Below are the code and all the weights of a small trained network. Each question names an input and a class and asks about switching units off, where a switched-off unit gives its printed mean instead of its output.

import numpy as np


def w(rows, s, z=0):
    codes = np.array(rows[::2]) - 128.0
    scale = np.full(codes.shape[1], s)
    scale[-1] = z or s
    return codes * scale


def norm(h):
    return h / np.sqrt((h * h).mean(-1, keepdims=True) + 1e-5)


def f(y):
    return y / 2 * (1 + np.tanh(0.7978845608 * (y + 0.044715 * y**3)))


def log_softmax(a):
    a = a - a.max(-1, keepdims=True)
    return a - np.log(np.exp(a).sum(-1, keepdims=True))


def net(x, mask):
    res = np.array(x, float).reshape(1, 6) / 4 @ E
    u = 0
    for l in range(2):
        y = f(norm(res) @ A[l][:, :-1].T + A[l][:, -1])
        res = res + np.where(mask[u : u + 9], y, B[l][:, -1]) @ B[l][:, :-1]
        u += 9
    return log_softmax(norm(res)[-1] @ U[:, :-1].T + U[:, -1])


A, B = {}, {}
E = w([
[141,138,158,150,56,123,85],'x0',
[77,226,30,224,198,57,22],'x1',
[227,68,148,185,216,102,229],'x2',
[187,25,60,150,3,53,74],'x3',
[59,67,41,167,107,240,174],'x4',
[201,124,212,160,77,148,107],'x5',
],0.002)
A[0] = w([
[93,96,99,163,211,120,169,113],'0.n1',
[174,88,247,127,128,151,187,8],'0.n2',
[151,138,182,93,170,130,97,69],'0.n3',
[213,111,214,82,112,91,222,58],'0.n4',
[180,50,101,201,154,133,153,103],'0.n5',
[137,115,149,136,232,129,176,90],'0.n6',
[146,47,89,150,35,194,111,147],'0.n7',
[118,253,132,106,166,178,131,206],'0.n8',
[66,142,98,49,102,96,112,104],'0.n9',
],0.0047,0.0016)
B[0] = w([
[161,63,123,125,128,70,155,179],'0.n1',
[98,147,154,60,54,182,137,218],'0.n2',
[72,190,159,163,144,185,170,134],'0.n3',
[185,168,143,94,28,152,110,250],'0.n4',
[98,153,92,116,219,131,134,189],'0.n5',
[128,92,53,130,135,148,203,186],'0.n6',
[69,111,139,255,137,195,118,230],'0.n7',
[119,92,111,185,146,103,56,223],'0.n8',
[103,102,118,152,72,142,159,156],'0.n9',
],0.0047,0.0024)
A[1] = w([
[181,86,108,185,224,141,121,95],'1.n1',
[80,208,153,137,234,132,102,76],'1.n2',
[108,208,98,122,119,53,67,115],'1.n3',
[82,69,63,128,86,182,101,93],'1.n4',
[152,198,154,163,95,86,2,185],'1.n5',
[142,108,52,100,201,64,193,250],'1.n6',
[121,120,106,194,174,86,162,24],'1.n7',
[78,108,60,194,195,58,93,140],'1.n8',
[200,127,196,89,104,163,144,39],'1.n9',
],0.0054,0.0011)
B[1] = w([
[39,243,92,164,78,76,184,178],'1.n1',
[111,131,180,219,162,85,72,162],'1.n2',
[151,3,240,47,184,165,105,176],'1.n3',
[81,56,72,205,141,149,128,187],'1.n4',
[148,110,119,81,254,120,147,215],'1.n5',
[159,107,47,66,68,45,171,203],'1.n6',
[105,217,148,106,125,90,137,159],'1.n7',
[115,158,230,118,69,168,163,253],'1.n8',
[98,240,153,181,88,171,81,173],'1.n9',
],0.004,0.0042)
U = w([
[140,134,224,121,255,103,29,153],'0',
[110,62,127,67,138,64,99,83],'1',
[74,212,101,212,137,34,191,159],'2',
[172,198,202,84,30,216,145,154],'3',
[48,40,70,230,106,198,103,166],'4',
[199,141,66,157,147,126,76,1],'5',
[181,114,49,55,149,86,205,139],'6',
[230,163,111,139,75,97,83,77],'7',
],0.0091,0.0073)

Each question gives the input, the list of numbers given to net, and the class t.
The units are the neurons (one row each of A and B). Each row of codes is followed by its name. A weight is (code - 128) times the scale printed after its matrix; where a second scale follows, it is the last column's (A, B and U).
mask holds one flag per neuron, layer by layer. A switched-off neuron (its flag False) gives its mean, the last column of its row in B, instead of its output. The means were averaged over made-up inputs and are rounded, as every weight is.
A unit's drop is (log p(t) with every unit on - log p(t) with that unit switched off) / (log p(t) with every unit on - log p(t) with every unit switched off).
most important unit: the unit with the biggest drop
top k neurons: the k neurons with the biggest drops, biggest first
k most important neurons of layer l: the k neurons of layer l with the biggest drops, biggest first
drop of u: that unit's drop, to one decimal
input [2,5,7,4,2,-6], class 6: most important unit => 1.n6
input [-4,-8,-7,-6,-2,-6], class 4: top 3 neurons => (0.n8; 1.n8; 0.n9)
input [-7,-1,1,6,1,-6], class 2: 2 most important neurons of layer 1 => (1.n1; 1.n3)
input [-7,0,-8,6,-3,5], class 0: 2 most important neurons of layer 0 => (0.n6; 0.n2)
input [3,3,-2,2,0,-4], class 0: top 2 neurons => (0.n6; 1.n3)
input [-8,-8,6,1,-6,-7], class 3: top 2 neurons => (0.n4; 0.n2)
input [-6,-1,2,6,3,-4], class 2: 3 most important neurons of layer 0 => (0.n7; 0.n2; 0.n5)
input [0,7,6,5,-7,-8], class 1: top 4 neurons => (1.n3; 0.n7; 1.n6; 1.n9)
input [7,5,3,4,4,-5], class 2: 2 most important neurons of layer 1 => (1.n7; 1.n1)
input [3,1,-5,3,0,5], class 4: top 2 neurons => (0.n7; 1.n4)
input [3,2,8,1,-2,-7], class 6: 2 most important neurons of layer 1 => (1.n6; 1.n9)
input [3,-8,-8,-2,-3,-7], class 4: 2 most important neurons of layer 0 => (0.n9; 0.n4)
input [-6,1,4,-5,-8,1], class 2: top 2 neurons => (0.n6; 0.n3)
input [4,6,-4,-1,4,8], class 0: most important unit => 1.n5
input [-4,2,1,-7,0,5], class 2: top 2 neurons => (0.n6; 1.n1)
input [-5,4,1,8,-4,1], class 0: top 2 neurons => (0.n6; 1.n3)
input [1,2,8,3,-6,-6], class 6: top 2 neurons => (0.n7; 1.n6)
input [5,-3,5,-7,1,-6], class 6: top 2 neurons => (0.n6; 0.n7)
input [-3,8,0,0,6,5], class 2: top 2 neurons => (1.n1; 0.n2)
input [1,5,-2,-3,-3,-8], class 0: top neuron => (1.n3)
input [-6,-2,6,5,8,-7], class 2: 2 most important neurons of layer 1 => (1.n1; 1.n3)
input [-5,-2,-8,7,-7,1], class 0: drop of 1.n6 => 0.3
input [0,-4,2,-5,1,-7], class 6: drop of 1.n9 => 0.0
input [-7,-8,-8,1,7,4], class 4: drop of 1.n4 => 0.1
